Here is a tiny trained network, its code and every weight. The questions are about switching its units off for an input and a target symbol, where a switched-off unit gives its printed mean instead of its output.

import numpy as np


def w(rows, s, z=0):
    codes = np.array(rows[::2]) - 128.0
    scale = np.full(codes.shape[1], s)
    scale[-1] = z or s
    return codes * scale


def f(y):
    return y / 2 * (1 + np.tanh(0.7978845608 * (y + 0.044715 * y**3)))


def softmax(a):
    e = np.exp(a - a.max(-1, keepdims=True))
    return e / e.sum(-1, keepdims=True)


def log_softmax(a):
    a = a - a.max(-1, keepdims=True)
    return a - np.log(np.exp(a).sum(-1, keepdims=True))


def net(x, mask):
    ids = ['ΛΩγδεμξφψ'.index(c) for c in x.split()]
    T = len(ids)
    res = E[ids] + P[:T]
    r = res
    for j in range(2):
        rows = slice(4 * j, 4 * j + 4)
        q, k, v = (r @ M[0][rows].T for M in (Q, K, V))
        z = softmax(np.where(np.tri(T) > 0, q @ k.T / 4**0.5, -1e9)) @ v
        o = O[0][rows]
        res = res + np.where(mask[j], z, o[:, -1]) @ o[:, :-1]
    y = f(res @ A[0][:, :-1].T + A[0][:, -1])
    res = res + np.where(mask[2:18], y, B[0][:, -1]) @ B[0][:, :-1]
    return log_softmax(res[-1] @ U[:, :-1].T + U[:, -1])


Q, K, V, O, A, B = {}, {}, {}, {}, {}, {}
E = w([
[115,215,204],'Λ',
[112,65,169],'Ω',
[72,92,124],'γ',
[8,39,170],'δ',
[230,38,243],'ε',
[142,175,253],'μ',
[78,221,73],'ξ',
[211,55,63],'φ',
[23,133,81],'ψ',
],0.014)
P = w([
[198,140,140],'0',
[133,75,104],'1',
[112,54,91],'2',
[96,57,84],'3',
[77,35,48],'4',
[72,4,21],'5',
[93,77,116],'6',
],0.0043)
Q[0] = w([
[2,167,201],'H1',
[175,31,224],'H1',
[162,34,181],'H1',
[69,79,108],'H1',
[163,88,225],'H2',
[210,51,250],'H2',
[9,173,106],'H2',
[147,42,172],'H2',
],0.009)
K[0] = w([
[45,83,59],'H1',
[110,116,164],'H1',
[42,131,254],'H1',
[59,152,163],'H1',
[141,179,71],'H2',
[184,127,67],'H2',
[62,83,152],'H2',
[169,54,89],'H2',
],0.012)
V[0] = w([
[222,58,128],'H1',
[224,177,77],'H1',
[171,18,53],'H1',
[22,41,107],'H1',
[171,41,1],'H2',
[127,199,68],'H2',
[156,148,216],'H2',
[108,81,223],'H2',
],0.0088)
O[0] = w([
[253,49,35,111],'H1',
[168,240,73,1],'H1',
[131,73,51,134],'H1',
[42,56,159,249],'H1',
[166,140,16,140],'H2',
[164,109,123,42],'H2',
[189,132,228,142],'H2',
[182,236,233,212],'H2',
],0.0056,0.0063)
A[0] = w([
[139,120,90,174],'N1',
[101,120,67,98],'N2',
[111,153,171,171],'N3',
[182,111,158,1],'N4',
[118,117,117,185],'N5',
[125,226,161,200],'N6',
[93,38,154,137],'N7',
[138,61,126,190],'N8',
[99,92,135,200],'N9',
[125,165,58,117],'N10',
[124,97,129,101],'N11',
[83,122,108,188],'N12',
[188,102,86,137],'N13',
[161,140,67,15],'N14',
[153,6,137,90],'N15',
[73,125,150,117],'N16',
],0.016,0.0083)
B[0] = w([
[134,121,91,140],'N1',
[131,108,128,145],'N2',
[142,104,108,188],'N3',
[2,69,71,136],'N4',
[220,146,129,154],'N5',
[117,138,62,178],'N6',
[158,179,140,254],'N7',
[158,125,119,202],'N8',
[159,127,123,209],'N9',
[96,117,145,138],'N10',
[101,195,133,147],'N11',
[158,85,104,179],'N12',
[100,123,79,152],'N13',
[123,168,242,138],'N14',
[86,176,172,221],'N15',
[84,96,112,195],'N16',
],0.0081,0.02)
U = w([
[156,64,132,226],'Λ',
[183,160,133,126],'Ω',
[91,131,92,52],'γ',
[38,170,163,66],'δ',
[47,1,71,170],'ε',
[32,169,63,109],'μ',
[124,234,102,75],'ξ',
[205,103,39,255],'φ',
[81,99,106,53],'ψ',
],0.0094,0.0041)

Each question gives the input, a string of symbols that net reads in full, and the target symbol t.
The units are the heads (4 rows each of Q, K, V and O) and the neurons (one row each of A and B). Each row of codes is followed by its name. A weight is (code - 128) times the scale printed after its matrix; where a second scale follows, it is the last column's (O, A, B and U).
mask holds one flag per unit, heads first, then neurons. A switched-off unit (its flag False) gives its mean, the last column of its rows in O or B, instead of its output. The means were averaged over made-up inputs and are rounded, as every weight is.
A unit's drop is (log p(t) with every unit on - log p(t) with that unit switched off) / (log p(t) with every unit on - log p(t) with every unit switched off).
The circuit of an input: a set's keep is (log p(t) with only the set's units on - log p(t) with every unit switched off) / (log p(t) with every unit on - log p(t) with every unit switched off). Starting from the 12 units with the biggest drops (on a tie, the unit counted first), units are removed one at a time, each time the one whose removal leaves the highest keep (on an exact tie, the one counted first), for as long as the keep stays at least 0.8.
circuit, biggest first: the units of the circuit, biggest drop first
heads that matter: for each layer, one digit per head in row order, 1 if its drop is at least 0.15 and else 0, layers parted by /
drop when u is switched off: that unit's drop, to one decimal
input φ Ω Λ, target φ: circuit, biggest first	(H1)
input ξ φ ξ Λ, target φ: circuit, biggest first	(N15, H1)
input γ Ω ε ε, target ε: circuit, biggest first	(N4, H1)
input δ γ Ω Ω, target δ: circuit, biggest first	(N15, H1)
input γ Ω γ φ μ, target φ: circuit, biggest first	(H2, N15)
input ε φ φ Ω μ, target φ: circuit, biggest first	(H2, H1)
input Ω Λ φ Ω ε δ ψ, target ε: circuit, biggest first	(N12, H1)
input ξ ψ ξ ξ, target ε: heads that matter	01
input Λ δ μ Ω μ μ Ω, target δ: heads that matter	11
input ε ξ γ Λ Ω ε ψ, target ε: heads that matter	10
input ε Ω ε, target ε: circuit, biggest first	(N4, H1, N13)
input ε φ γ Ω ε, target φ: heads that matter	11
input φ Ω φ Λ Ω ξ δ, target δ: circuit, biggest first	(N15, H1)
input φ Λ γ ε ξ ε, target φ: circuit, biggest first	(H2)
input Λ φ Ω, target φ: circuit, biggest first	(H2, H1)
input ε Ω Ω, target Ω: heads that matter	10
input ψ ψ δ ε, target δ: heads that matter	00
input δ ψ ξ μ φ Λ ξ, target φ: drop when N9 is switched off	-0.2
input Ω φ γ Λ δ, target δ: drop when N7 is switched off	1.0
input Λ Ω φ ξ Λ φ ξ, target φ: drop when N15 is switched off	0.4
input Ω ψ ψ Λ, target ε: drop when N16 is switched off	0.1
